Here is a tiny trained network, its code and every weight. The questions are about switching its units off for an input and a target symbol, where a switched-off unit gives its printed mean instead of its output.

import numpy as np


def w(rows, s, z=0):
    codes = np.array(rows[::2]) - 128.0
    scale = np.full(codes.shape[1], s)
    scale[-1] = z or s
    return codes * scale


def f(y):
    return np.maximum(y, 0)


def softmax(a):
    e = np.exp(a - a.max(-1, keepdims=True))
    return e / e.sum(-1, keepdims=True)


def log_softmax(a):
    a = a - a.max(-1, keepdims=True)
    return a - np.log(np.exp(a).sum(-1, keepdims=True))


def net(x, mask):
    ids = ['αβδεζηθλμπσφψω'.index(c) for c in x.split()]
    T = len(ids)
    res = E[ids] + P[:T]
    u = 0
    for l in range(2):
        q, k, v = (res @ M[l].T for M in (Q, K, V))
        z = softmax(np.where(np.tri(T) > 0, q @ k.T / 2**0.5, -1e9)) @ v
        res = res + np.where(mask[u], z, O[l][:, -1]) @ O[l][:, :-1]
        u += 1
        y = f(res @ A[l][:, :-1].T + A[l][:, -1])
        res = res + np.where(mask[u : u + 16], y, B[l][:, -1]) @ B[l][:, :-1]
        u += 16
    return log_softmax(res[-1] @ U[:, :-1].T + U[:, -1])


Q, K, V, O, A, B = {}, {}, {}, {}, {}, {}
E = w([
[139,154,91,167,147,92,161,220,154,102,125],'α',
[52,125,154,155,139,165,92,105,107,120,28],'β',
[122,88,117,78,99,150,102,136,171,199,158],'δ',
[236,128,103,109,143,56,139,95,81,131,121],'ε',
[94,198,63,101,63,133,66,143,200,114,86],'ζ',
[176,98,212,58,58,182,99,30,153,183,68],'η',
[122,151,65,55,176,94,70,132,66,133,97],'θ',
[117,37,216,162,185,93,153,125,38,210,114],'λ',
[127,129,177,186,34,89,146,174,50,129,44],'μ',
[152,104,149,73,171,184,195,178,104,220,203],'π',
[56,214,137,29,130,149,101,144,77,73,74],'σ',
[102,124,161,181,195,162,224,64,182,186,74],'φ',
[77,175,170,70,98,249,234,167,178,119,155],'ψ',
[212,127,215,70,96,136,218,174,101,63,125],'ω',
],0.015)
P = w([
[104,98,67,97,56,86,254,143,101,136,137],'0',
[134,184,161,154,135,156,112,185,125,236,81],'1',
[127,187,176,153,155,155,118,169,132,213,99],'2',
[89,162,206,160,157,140,122,155,144,193,109],'3',
[101,153,205,142,167,127,149,151,156,163,102],'4',
[92,136,204,135,172,118,156,164,174,160,84],'5',
[106,125,207,123,163,112,153,175,184,159,76],'6',
],0.0082)
Q[0] = w([
[136,120,137,24,151,126,198,197,145,186,2],'0.h1',
[83,83,139,73,129,131,181,84,128,21,153],'0.h1',
],0.0066)
K[0] = w([
[82,40,87,23,134,97,254,107,141,39,144],'0.h1',
[149,117,88,174,108,88,41,116,92,193,121],'0.h1',
],0.0065)
V[0] = w([
[67,136,90,125,165,108,91,90,139,194,84],'0.h1',
[160,83,1,155,110,110,122,149,70,131,176],'0.h1',
],0.0082)
O[0] = w([
[214,36,37,136,104,255,135,239,161,140,60,30],'0.h1',
[116,20,218,104,160,32,95,163,254,63,116,4],'0.h1',
],0.0058,0.0014)
A[0] = w([
[66,163,164,165,127,145,142,110,150,129,189,33],'0.n1',
[186,79,97,80,153,164,96,139,178,87,91,145],'0.n2',
[197,101,87,185,103,134,114,151,113,117,120,1],'0.n3',
[189,102,118,165,174,141,76,157,161,165,85,115],'0.n4',
[119,65,158,140,111,200,139,136,139,109,87,55],'0.n5',
[171,106,64,131,99,158,97,69,83,109,108,97],'0.n6',
[102,121,164,143,130,175,114,162,173,83,163,66],'0.n7',
[179,207,89,228,133,116,87,142,94,107,177,75],'0.n8',
[80,104,142,177,139,154,64,165,166,113,165,96],'0.n9',
[166,177,107,65,188,165,136,132,131,92,101,73],'0.n10',
[66,49,126,100,79,135,106,48,178,111,120,100],'0.n11',
[135,55,91,158,148,137,134,144,74,98,134,77],'0.n12',
[112,144,87,143,167,86,103,108,169,190,161,130],'0.n13',
[254,103,136,125,104,126,125,150,131,69,148,41],'0.n14',
[90,148,77,116,173,101,121,116,138,96,132,97],'0.n15',
[152,120,165,115,80,150,159,112,109,101,117,59],'0.n16',
],0.0098,0.0066)
B[0] = w([
[177,123,72,97,154,79,135,72,124,113,140,186],'0.n1',
[164,186,37,137,180,83,95,137,102,156,157,216],'0.n2',
[121,95,88,168,145,161,114,96,169,115,69,131],'0.n3',
[139,84,84,171,163,42,118,132,125,134,136,254],'0.n4',
[107,186,74,178,171,68,104,162,149,160,174,199],'0.n5',
[124,175,25,162,152,106,139,69,125,164,125,153],'0.n6',
[107,176,82,71,152,84,136,63,159,140,114,155],'0.n7',
[98,202,106,46,164,169,139,182,161,129,88,170],'0.n8',
[173,131,177,106,113,77,142,82,132,90,105,158],'0.n9',
[98,119,155,198,87,113,115,145,50,133,153,198],'0.n10',
[185,194,94,196,103,113,106,156,134,170,168,196],'0.n11',
[158,120,23,177,146,150,116,110,114,185,99,142],'0.n12',
[128,100,209,86,79,119,173,148,111,60,142,239],'0.n13',
[1,156,216,151,163,94,177,80,117,129,107,160],'0.n14',
[147,119,131,158,136,125,146,186,95,88,121,160],'0.n15',
[188,165,153,136,138,133,51,170,124,170,84,196],'0.n16',
],0.0074,0.0032)
Q[1] = w([
[143,88,159,182,108,140,71,63,175,2,195],'1.h1',
[82,235,154,88,112,88,216,191,97,219,92],'1.h1',
],0.0082)
K[1] = w([
[173,149,198,198,247,133,59,126,164,142,151],'1.h1',
[103,37,21,114,37,30,254,117,105,177,124],'1.h1',
],0.0069)
V[1] = w([
[51,223,33,73,4,167,66,237,126,36,58],'1.h1',
[26,142,187,181,131,30,126,80,15,49,1],'1.h1',
],0.0041)
O[1] = w([
[193,144,153,184,131,187,128,131,111,30,224,254],'1.h1',
[254,89,72,94,170,194,127,141,127,102,45,77],'1.h1',
],0.0087,0.0034)
A[1] = w([
[84,94,20,103,87,128,150,151,127,198,124,55],'1.n1',
[104,41,141,86,109,43,180,160,182,102,158,37],'1.n2',
[149,121,148,211,135,163,95,105,147,55,193,59],'1.n3',
[69,133,156,56,189,112,83,111,125,167,141,30],'1.n4',
[156,85,208,153,169,149,162,112,173,176,137,93],'1.n5',
[196,54,112,100,138,220,141,111,142,73,96,105],'1.n6',
[103,151,76,188,84,148,74,97,173,117,91,127],'1.n7',
[123,2,168,171,154,132,102,61,9,161,145,48],'1.n8',
[73,108,119,134,161,238,131,179,203,176,141,101],'1.n9',
[121,98,102,45,119,102,134,150,161,167,46,2],'1.n10',
[110,92,155,191,125,89,156,151,24,120,133,76],'1.n11',
[145,22,179,124,135,111,91,120,54,104,95,66],'1.n12',
[79,178,146,98,85,46,60,135,172,94,91,46],'1.n13',
[147,113,152,36,119,180,95,46,81,195,99,41],'1.n14',
[64,78,145,65,185,183,158,125,235,22,126,77],'1.n15',
[50,117,128,180,128,127,128,156,99,72,219,52],'1.n16',
],0.0082,0.0092)
B[1] = w([
[135,138,192,218,91,120,55,123,116,69,93,198],'1.n1',
[220,126,113,160,159,194,148,78,149,138,164,185],'1.n2',
[129,155,122,154,99,74,149,62,181,142,49,254],'1.n3',
[155,63,73,142,126,168,166,86,34,99,139,180],'1.n4',
[116,86,124,149,99,145,117,118,100,55,107,230],'1.n5',
[2,99,102,98,83,98,71,107,115,106,147,200],'1.n6',
[168,69,143,142,150,172,167,150,160,86,118,189],'1.n7',
[89,191,120,88,180,168,117,133,216,81,128,171],'1.n8',
[141,98,42,149,70,76,167,135,119,184,147,194],'1.n9',
[42,149,133,142,221,192,105,84,174,111,195,196],'1.n10',
[168,95,92,51,125,154,128,137,194,180,109,237],'1.n11',
[162,162,87,96,87,155,109,113,168,158,97,164],'1.n12',
[153,74,91,139,74,142,143,73,128,50,141,204],'1.n13',
[122,173,150,186,169,102,91,172,97,150,202,195],'1.n14',
[174,169,159,78,86,179,127,172,158,194,95,146],'1.n15',
[161,128,143,131,174,152,10,138,105,178,143,253],'1.n16',
],0.0083,0.0044)
U = w([
[190,82,101,153,177,241,202,177,57,140,181,69],'α',
[131,159,61,164,89,160,117,101,142,34,134,52],'β',
[182,160,142,187,125,142,67,85,149,150,181,7],'δ',
[111,65,107,170,132,87,208,35,138,141,113,90],'ε',
[112,161,105,139,168,55,150,220,192,65,174,157],'ζ',
[123,158,115,157,45,89,114,139,131,208,30,84],'η',
[158,172,53,88,175,3,116,67,97,127,133,83],'θ',
[101,114,112,91,195,145,94,109,183,152,119,98],'λ',
[173,96,211,82,105,101,126,174,143,116,76,224],'μ',
[70,53,151,111,107,80,97,133,152,153,221,253],'π',
[118,110,82,86,132,126,50,160,58,116,115,181],'σ',
[62,106,115,218,170,133,124,118,99,134,80,161],'φ',
[76,243,73,105,99,196,175,100,118,197,149,87],'ψ',
[64,195,208,90,130,150,134,108,61,79,144,189],'ω',
],0.0075,0.0058)

Each question gives the input, a string of symbols that net reads in full, and the target symbol t.
The units are the heads (2 rows each of Q, K, V and O) and the neurons (one row each of A and B). Each row of codes is followed by its name. A weight is (code - 128) times the scale printed after its matrix; where a second scale follows, it is the last column's (O, A, B and U).
mask holds one flag per unit, layer by layer, with each layer's heads first. A switched-off unit (its flag False) gives its mean, the last column of its rows in O or B, instead of its output. The means were averaged over made-up inputs and are rounded, as every weight is.
A unit's drop is (log p(t) with every unit on - log p(t) with that unit switched off) / (log p(t) with every unit on - log p(t) with every unit switched off).
The circuit of an input: a set's keep is (log p(t) with only the set's units on - log p(t) with every unit switched off) / (log p(t) with every unit on - log p(t) with every unit switched off). Starting from the 12 units with the biggest drops (on a tie, the unit counted first), units are removed one at a time, each time the one whose removal leaves the highest keep (on an exact tie, the one counted first), for as long as the keep stays at least 0.8.
circuit, biggest first: the units of the circuit, biggest drop first
k most important neurons: the k neurons with the biggest drops, biggest first
top k neurons in layer l: the k neurons of layer l with the biggest drops, biggest first
drop of u: that unit's drop, to one decimal
input ω α ψ, target θ: circuit, biggest first : 0.n1, 0.h1
input μ φ λ, target λ: circuit, biggest first : 1.n8, 1.n11
input ω δ ψ ω ω η, target θ: circuit, biggest first : 0.h1, 1.h1
input ω φ ζ λ ω σ σ, target θ: circuit, biggest first : 0.h1, 1.h1
input μ α β δ ε, target σ: 2 most important neurons : 1.n6, 1.n3
input ε ω ζ η μ ζ, target λ: circuit, biggest first : 1.h1, 1.n10, 0.h1
input μ δ η φ δ ε α, target σ: circuit, biggest first : 1.h1, 1.n6, 0.h1
input φ η ε σ δ θ δ, target η: 2 most important neurons : 1.n1, 1.n9
input ω ζ μ φ η μ, target θ: circuit, biggest first : 0.h1, 0.n1
input π σ β, target ε: 2 most important neurons : 1.n13, 1.n4
input μ σ α β, target σ: circuit, biggest first : 1.h1, 1.n6
input η ω ζ φ φ ψ δ, target ψ: circuit, biggest first : 0.h1
input ζ φ ω α ψ ε δ, target δ: circuit, biggest first : 1.h1, 0.h1
input σ σ ε ζ, target β: circuit, biggest first : 1.h1, 0.h1
input β α ζ λ ψ α, target α: circuit, biggest first : 1.h1
input ε σ ε θ φ β, target λ: circuit, biggest first : 1.h1, 1.n10, 0.h1
input ψ λ δ λ, target λ: 2 most important neurons : 1.n8, 1.n11
input α λ δ λ α λ λ, target μ: top 2 neurons in layer 0 : 0.n1, 0.n2
input λ ψ ε, target ψ: top 2 neurons in layer 0 : 0.n8, 0.n4
input ζ θ θ ζ μ δ δ, target δ: top 2 neurons in layer 0 : 0.n2, 0.n5
input ζ λ ω π, target δ: top 2 neurons in layer 1 : 1.n16, 1.n3
input π θ δ α, target ε: 2 most important neurons : 1.n13, 1.n2
input μ ψ ψ ζ, target ψ: top 2 neurons in layer 0 : 0.n8, 0.n4
input π ω δ α φ, target ε: top neuron in layer 1 : 1.n4
input φ λ π π μ, target η: drop of 0.h1 : 0.3
input η ψ φ σ ψ λ σ, target ψ: drop of 0.h1 : 1.2
